Below are the code and all the weights of a small trained network. Each question names an input and a class and asks about switching units off, where a switched-off unit gives its printed mean instead of its output.

import numpy as np


def w(rows, s, z=0):
    codes = np.array(rows[::2]) - 128.0
    scale = np.full(codes.shape[1], s)
    scale[-1] = z or s
    return codes * scale


def f(y):
    return np.maximum(y, 0)


def log_softmax(a):
    a = a - a.max(-1, keepdims=True)
    return a - np.log(np.exp(a).sum(-1, keepdims=True))


def net(x, mask):
    res = np.array(x, float).reshape(1, 6) / 4 @ E
    y = f(res @ A[0][:, :-1].T + A[0][:, -1])
    res = res + np.where(mask, y, B[0][:, -1]) @ B[0][:, :-1]
    return log_softmax(res[-1] @ U[:, :-1].T + U[:, -1])


A, B = {}, {}
E = w([
[107,199,164,162,78,42,116,53,69,103],'x0',
[98,85,199,179,48,128,151,196,185,122],'x1',
[151,121,129,157,128,125,117,146,92,133],'x2',
[117,207,102,56,40,206,100,182,66,84],'x3',
[204,246,135,138,109,108,39,158,202,184],'x4',
[136,123,137,132,130,140,120,122,134,110],'x5',
],0.012)
A[0] = w([
[155,154,100,91,147,99,101,46,120,112,56],'n0',
[80,219,78,38,15,216,154,189,38,58,111],'n1',
[91,160,160,179,55,60,119,36,76,80,32],'n2',
[178,58,58,139,197,207,164,196,181,163,72],'n3',
[193,230,129,169,158,111,35,146,216,199,73],'n4',
[129,172,54,82,183,186,98,55,71,132,82],'n5',
[97,86,224,166,17,110,154,189,163,131,72],'n6',
[177,152,37,63,254,126,113,54,44,132,67],'n7',
[136,136,191,144,68,58,112,37,57,83,1],'n8',
[56,91,153,155,2,119,140,205,166,99,41],'n9',
[101,172,149,161,77,62,109,62,107,110,47],'n10',
[33,44,132,132,152,163,193,73,61,91,68],'n11',
[148,92,127,198,213,60,201,52,200,192,98],'n12',
[157,72,182,155,209,35,165,90,150,147,101],'n13',
[134,101,96,75,116,202,121,183,122,159,70],'n14',
[63,40,119,133,154,155,215,96,27,73,70],'n15',
],0.0085,0.0031)
B[0] = w([
[143,159,127,117,188,121,192,130,172,104,166],'n0',
[176,63,52,175,13,107,81,36,49,65,255],'n1',
[46,114,33,26,198,175,117,205,113,110,194],'n2',
[27,79,69,21,221,120,47,195,98,100,192],'n3',
[177,211,118,118,95,194,71,90,192,225,213],'n4',
[163,155,246,133,128,45,238,180,134,77,194],'n5',
[154,121,234,197,187,30,216,174,198,130,198],'n6',
[121,125,212,199,186,21,254,183,185,97,220],'n7',
[70,92,73,68,196,80,90,148,142,119,187],'n8',
[149,122,221,162,107,31,209,174,147,126,194],'n9',
[42,50,95,42,173,135,90,170,159,180,177],'n10',
[178,232,111,98,114,187,99,143,150,219,212],'n11',
[140,59,103,181,35,125,121,57,35,27,217],'n12',
[204,115,103,124,79,101,47,46,46,51,202],'n13',
[61,70,95,104,154,145,63,155,136,97,172],'n14',
[180,242,99,107,115,230,163,54,214,245,220],'n15',
],0.0075,0.02)
U = w([
[157,87,105,177,55,100,97,73,82,55,254],'0',
[173,203,120,138,118,151,104,112,183,249,88],'1',
[131,125,196,196,170,57,202,183,167,92,97],'2',
[15,75,89,86,192,116,72,184,136,120,65],'3',
],0.012,0.00093)

Each question gives the input, the list of numbers given to net, and the class t.
The units are the neurons (one row each of A and B). Each row of codes is followed by its name. A weight is (code - 128) times the scale printed after its matrix; where a second scale follows, it is the last column's (A, B and U).
mask holds one flag per neuron, in row order. A switched-off neuron (its flag False) gives its mean, the last column of its row in B, instead of its output. The means were averaged over made-up inputs and are rounded, as every weight is.
A unit's drop is (log p(t) with every unit on - log p(t) with that unit switched off) / (log p(t) with every unit on - log p(t) with every unit switched off).
The circuit of an input: a set's keep is (log p(t) with only the set's units on - log p(t) with every unit switched off) / (log p(t) with every unit on - log p(t) with every unit switched off). Starting from the 12 units with the biggest drops (on a tie, the unit counted first), units are removed one at a time, each time the one whose removal leaves the highest keep (on an exact tie, the one counted first), for as long as the keep stays at least 0.8.
circuit, biggest first: the units of the circuit, biggest drop first
most important unit: the unit with the biggest drop
top k neurons: the k neurons with the biggest drops, biggest first
drop when u is switched off: that unit's drop, to one decimal
input [-1,-8,0,-8,-2,-8], class 0: circuit, biggest first	n12
input [-2,0,5,7,7,-3], class 0: top 2 neurons	n1; n15
input [7,-8,0,7,-6,8], class 2: top 3 neurons	n7; n5; n12
input [-7,3,8,-4,-8,1], class 1: top 2 neurons	n15; n11
input [-5,4,1,-4,-1,8], class 3: top 4 neurons	n3; n1; n7; n5
input [7,-8,-1,5,-8,-6], class 1: top 4 neurons	n15; n11; n6; n9
input [7,6,8,-5,7,-3], class 1: top 4 neurons	n4; n3; n1; n7
input [6,-3,2,5,-8,0], class 1: top 2 neurons	n15; n11
input [6,-7,-7,3,-4,5], class 2: top 2 neurons	n7; n5
input [4,1,-6,-3,-3,-5], class 3: top 3 neurons	n1; n2; n4
input [2,-6,-8,-2,-5,6], class 2: top 3 neurons	n7; n4; n5
input [-2,-6,6,4,4,4], class 2: top 2 neurons	n7; n5
input [2,0,-2,1,1,8], class 3: drop when n7 is switched off	0.1
input [-2,2,8,-8,5,6], class 0: drop when n14 is switched off	0.0
input [0,8,-4,-5,-8,-8], class 1: drop when n15 is switched off	1.1
input [-8,-6,1,-3,5,1], class 3: most important unit	n3
